Here is a tiny trained network, its code and every weight. The questions are about switching its units off for an input and a target symbol, where a switched-off unit gives its printed mean instead of its output.

import numpy as np


def w(rows, s, z=0):
    codes = np.array(rows[::2]) - 128.0
    scale = np.full(codes.shape[1], s)
    scale[-1] = z or s
    return codes * scale


def f(y):
    return y / 2 * (1 + np.tanh(0.7978845608 * (y + 0.044715 * y**3)))


def softmax(a):
    e = np.exp(a - a.max(-1, keepdims=True))
    return e / e.sum(-1, keepdims=True)


def log_softmax(a):
    a = a - a.max(-1, keepdims=True)
    return a - np.log(np.exp(a).sum(-1, keepdims=True))


def net(x, mask):
    ids = ['ΘΛΞΦγεηπστω'.index(c) for c in x.split()]
    T = len(ids)
    res = E[ids] + P[:T]
    u = 0
    for l in range(2):
        r = res
        for j in range(2):
            rows = slice(3 * j, 3 * j + 3)
            q, k, v = (r @ M[l][rows].T for M in (Q, K, V))
            z = softmax(np.where(np.tri(T) > 0, q @ k.T / 3**0.5, -1e9)) @ v
            o = O[l][rows]
            res = res + np.where(mask[u + j], z, o[:, -1]) @ o[:, :-1]
        u += 2
        y = f(res @ A[l][:, :-1].T + A[l][:, -1])
        res = res + np.where(mask[u : u + 8], y, B[l][:, -1]) @ B[l][:, :-1]
        u += 8
    return log_softmax(res[-1] @ U[:, :-1].T + U[:, -1])


Q, K, V, O, A, B = {}, {}, {}, {}, {}, {}
E = w([
[202,127,125,95,34],'Θ',
[125,43,80,71,86],'Λ',
[67,153,133,68,12],'Ξ',
[174,230,166,39,168],'Φ',
[102,165,33,146,34],'γ',
[100,180,31,93,95],'ε',
[123,111,163,36,108],'η',
[27,133,170,80,156],'π',
[135,104,6,78,123],'σ',
[212,114,61,78,220],'τ',
[4,145,193,135,90],'ω',
],0.017)
P = w([
[186,73,86,2,57],'0',
[182,166,106,62,108],'1',
[181,194,112,75,115],'2',
[167,199,109,97,124],'3',
[150,214,115,112,152],'4',
[127,194,112,133,146],'5',
[109,175,103,146,155],'6',
[120,179,128,151,169],'7',
[119,146,127,152,145],'8',
],0.0059)
Q[0] = w([
[100,100,142,187,122],'0.h1',
[136,100,210,113,218],'0.h1',
[178,143,146,190,93],'0.h1',
[129,249,133,96,82],'0.h2',
[165,67,126,140,233],'0.h2',
[192,67,102,175,180],'0.h2',
],0.011)
K[0] = w([
[159,98,160,68,89],'0.h1',
[97,67,99,49,111],'0.h1',
[8,150,58,161,174],'0.h1',
[194,255,187,109,198],'0.h2',
[205,41,106,237,167],'0.h2',
[149,51,96,125,133],'0.h2',
],0.0095)
V[0] = w([
[42,140,135,100,110],'0.h1',
[131,78,147,248,114],'0.h1',
[117,142,34,205,148],'0.h1',
[78,89,100,146,105],'0.h2',
[153,122,138,131,100],'0.h2',
[92,151,146,129,96],'0.h2',
],0.011)
O[0] = w([
[131,253,131,105,198,137],'0.h1',
[137,118,36,218,106,6],'0.h1',
[107,136,32,103,71,112],'0.h1',
[111,165,181,148,41,114],'0.h2',
[70,83,99,168,143,142],'0.h2',
[31,141,170,101,173,152],'0.h2',
],0.0074,0.012)
A[0] = w([
[166,104,103,59,157,77],'0.n1',
[85,106,243,148,130,96],'0.n2',
[101,156,77,142,161,45],'0.n3',
[111,181,111,103,82,53],'0.n4',
[103,90,163,135,163,196],'0.n5',
[148,139,114,65,147,254],'0.n6',
[115,154,106,141,129,116],'0.n7',
[239,104,124,162,133,88],'0.n8',
],0.011,0.0024)
B[0] = w([
[80,144,63,94,102,205],'0.n1',
[189,222,122,167,172,184],'0.n2',
[60,98,210,142,127,129],'0.n3',
[123,213,193,199,77,194],'0.n4',
[48,143,72,68,197,141],'0.n5',
[48,21,150,120,53,254],'0.n6',
[158,135,75,164,106,126],'0.n7',
[183,255,101,163,206,146],'0.n8',
],0.007,0.011)
Q[1] = w([
[144,169,121,181,94],'1.h1',
[150,157,166,75,9],'1.h1',
[34,116,97,149,117],'1.h1',
[77,112,112,167,227],'1.h2',
[171,87,114,98,151],'1.h2',
[115,69,103,182,126],'1.h2',
],0.012)
K[1] = w([
[170,255,75,100,89],'1.h1',
[104,18,174,184,121],'1.h1',
[150,162,177,138,54],'1.h1',
[155,104,213,71,92],'1.h2',
[121,105,98,210,121],'1.h2',
[102,100,104,48,102],'1.h2',
],0.0071)
V[1] = w([
[59,8,91,156,255],'1.h1',
[65,117,76,100,102],'1.h1',
[207,146,199,47,32],'1.h1',
[126,94,144,206,63],'1.h2',
[85,159,15,139,240],'1.h2',
[133,235,103,1,73],'1.h2',
],0.0045)
O[1] = w([
[74,83,135,166,122,56],'1.h1',
[173,117,120,115,254,162],'1.h1',
[224,201,208,160,72,217],'1.h1',
[92,168,165,178,129,96],'1.h2',
[111,174,108,153,180,88],'1.h2',
[129,57,100,193,108,248],'1.h2',
],0.0085,0.013)
A[1] = w([
[185,80,108,116,47,244],'1.n1',
[118,122,177,114,143,214],'1.n2',
[149,7,200,119,172,132],'1.n3',
[85,82,128,64,124,2],'1.n4',
[75,71,129,102,206,252],'1.n5',
[160,90,163,179,114,150],'1.n6',
[155,219,121,198,115,68],'1.n7',
[138,115,137,124,192,181],'1.n8',
],0.011,0.0014)
B[1] = w([
[127,105,62,140,168,255],'1.n1',
[67,183,255,135,109,149],'1.n2',
[153,113,223,153,136,162],'1.n3',
[81,117,91,161,174,153],'1.n4',
[176,168,92,180,78,148],'1.n5',
[156,95,157,175,98,148],'1.n6',
[76,80,132,179,194,169],'1.n7',
[164,185,91,86,162,132],'1.n8',
],0.0086,0.017)
U = w([
[199,114,131,164,93,224],'Θ',
[91,122,82,224,102,75],'Λ',
[159,133,85,88,168,74],'Ξ',
[99,57,190,14,138,1],'Φ',
[46,151,87,45,1,209],'γ',
[27,46,101,57,123,230],'ε',
[87,118,182,146,56,45],'η',
[97,113,127,134,189,128],'π',
[61,12,155,150,144,94],'σ',
[114,100,119,91,154,35],'τ',
[126,185,118,37,138,117],'ω',
],0.0079,0.0042)

Each question gives the input, a string of symbols that net reads in full, and the target symbol t.
The units are the heads (3 rows each of Q, K, V and O) and the neurons (one row each of A and B). Each row of codes is followed by its name. A weight is (code - 128) times the scale printed after its matrix; where a second scale follows, it is the last column's (O, A, B and U).
mask holds one flag per unit, layer by layer, with each layer's heads first. A switched-off unit (its flag False) gives its mean, the last column of its rows in O or B, instead of its output. The means were averaged over made-up inputs and are rounded, as every weight is.
A unit's drop is (log p(t) with every unit on - log p(t) with that unit switched off) / (log p(t) with every unit on - log p(t) with every unit switched off).
The circuit of an input: a set's keep is (log p(t) with only the set's units on - log p(t) with every unit switched off) / (log p(t) with every unit on - log p(t) with every unit switched off). Starting from the 12 units with the biggest drops (on a tie, the unit counted first), units are removed one at a time, each time the one whose removal leaves the highest keep (on an exact tie, the one counted first), for as long as the keep stays at least 0.8.
units of the circuit, in order: the units of the circuit, biggest drop first
k most important neurons: the k neurons with the biggest drops, biggest first
top k neurons in layer l: the k neurons of layer l with the biggest drops, biggest first
which heads matter: for each layer, one digit per head in row order, 1 if its drop is at least 0.15 and else 0, layers parted by /
input Λ ε ε σ, target ε: 2 most important neurons => (0.n6, 0.n2)
input γ η ε ε ε ε, target γ: top 2 neurons in layer 0 => (0.n6, 0.n2)
input π Θ γ Θ Θ Φ ε, target ε: which heads matter => 11 / 00
input Θ τ σ Θ Θ Θ σ π, target ω: 2 most important neurons => (0.n2, 1.n8)
input Θ Ξ Θ γ ε Φ, target ε: units of the circuit, in order => (0.h2, 0.n6, 0.n1, 0.n2)
input Θ σ Θ Λ Λ, target σ: 4 most important neurons => (1.n3, 1.n4, 0.n8, 0.n4)
input Θ ε Ξ Θ, target γ: units of the circuit, in order => (0.h1, 1.n3, 0.h2, 1.h1)
input Θ Φ Ξ, target Φ: which heads matter => 11 / 00
input Θ Φ π ε Θ Θ, target ε: which heads matter => 11 / 10
input π Θ Ξ Λ, target σ: units of the circuit, in order => (1.n3, 1.h1, 0.n4)
input Φ ε Θ ω, target ω: which heads matter => 01 / 00
input Ξ σ Φ Θ ε ε, target ε: 3 most important neurons => (0.n1, 1.n4, 1.n6)
input σ σ Θ Θ γ, target Λ: units of the circuit, in order => (0.h1, 1.n7, 0.n4)
input Θ Λ τ γ, target Λ: units of the circuit, in order => (1.n7, 0.h1, 0.n4)
input Θ ε Λ ω, target π: 4 most important neurons => (0.n2, 1.n7, 0.n6, 0.n5)
input ε γ Φ, target ε: units of the circuit, in order => (0.n6, 0.h2, 0.n1)
input Φ Θ Θ τ ε ε ω, target ω: top neuron in layer 0 => (0.n2)
input γ ω Ξ π, target ω: top 2 neurons in layer 0 => (0.n2, 0.n5)
input ε Θ Θ Θ Θ Φ, target Φ: units of the circuit, in order => (0.h2, 0.n6, 0.h1, 1.n1)
input Θ π Θ ε γ Ξ Ξ, target η: 3 most important neurons => (1.n1, 0.n4, 1.n7)
input σ π Θ ε Φ η Θ σ, target σ: units of the circuit, in order => (0.h1, 1.n3, 1.h1, 0.n2)
input ε Θ Ξ, target η: top 3 neurons in layer 1 => (1.n2, 1.n1, 1.n7)
input Θ Θ ε, target γ: top 2 neurons in layer 0 => (0.n2, 0.n8)
input Ξ Θ Θ Φ, target Φ: top 2 neurons in layer 1 => (1.n3, 1.n1)
